[[117 148]
 [130 129]
 [130 139]
 [126 112]
 [118 148]
 [142 152]
 [144 110]]
->
[[117 130 130 126 118 142 144]
 [148 129 139 112 148 152 110]]

[[125 110 135 135 128 141 153 138]
 [149 125 125 113 132 133 110 115]
 [130 115 108 132 139 129 127 143]
 [137 116 128 113 152 130 134 134]
 [144 128 110 106 130 128 119 128]]
->
[[125 149 130 137 144]
 [110 125 115 116 128]
 [135 125 108 128 110]
 [135 113 132 113 106]
 [128 132 139 152 130]
 [141 133 129 130 128]
 [153 110 127 134 119]
 [138 115 143 134 128]]

[[116 138 130 116 140 148]
 [150 115 120 144 118 136]
 [135 126 117 138 118 115]
 [132 135 121 132 125 118]
 [130 132 139 131 143 151]
 [134 122 119 137 116 129]]
->
[[116 150 135 132 130 134]
 [138 115 126 135 132 122]
 [130 120 117 121 139 119]
 [116 144 138 132 131 137]
 [140 118 118 125 143 116]
 [148 136 115 118 151 129]]

[[137 134 136 139 122 132 106]
 [137 127 153 142 117 111 118]
 [134 139 148 133 141 128 109]
 [140 135 141 136 110 131 106]
 [134 129 137 143 120 126 107]
 [135 135 141 133 113 127 109]
 [152 134 153 136 101 127 133]
 [148 142 153 127 123 120 140]]
->
[[137 137 134 140 134 135 152 148]
 [134 127 139 135 129 135 134 142]
 [136 153 148 141 137 141 153 153]
 [139 142 133 136 143 133 136 127]
 [122 117 141 110 120 113 101 123]
 [132 111 128 131 126 127 127 120]
 [106 118 109 106 107 109 133 140]]

[[118 103 140 113 118 119 130 139 146 142 103 110 113 120 112 108]
 [113 125 151 128 130 111 144 144 136 125 133 113 139 135 121 135]
 [149 133 130 151 113 110 121 116 123 125 145 117 127 144 129 131]
 [126 130 146 129 122 150 144 151 141 123 148 123 122 125 131 130]]
->
[[118 113 149 126]
 [103 125 133 130]
 [140 151 130 146]
 [113 128 151 129]
 [118 130 113 122]
 [119 111 110 150]
 [130 144 121 144]
 [139 144 116 151]
 [146 136 123 141]
 [142 125 125 123]
 [103 133 145 148]
 [110 113 117 123]
 [113 139 127 122]
 [120 135 144 125]
 [112 121 129 131]
 [108 135 131 130]]

[[127 149 112 124 146 147 118 131 136 115 127 147 136 146]
 [127 119 131 130 117 117 134 129 120 134 128 119 127 119]
 [133 135 123 128 134 135 125 127 131 128 132 137 130 135]
 [128 122 138 133 124 124 138 127 131 133 128 120 125 125]]
->
[[127 127 133 128]
 [149 119 135 122]
 [112 131 123 138]
 [124 130 128 133]
 [146 117 134 124]
 [147 117 135 124]
 [118 134 125 138]
 [131 129 127 127]
 [136 120 131 131]
 [115 134 128 133]
 [127 128 132 128]
 [147 119 137 120]
 [136 127 130 125]
 [146 119 135 125]]
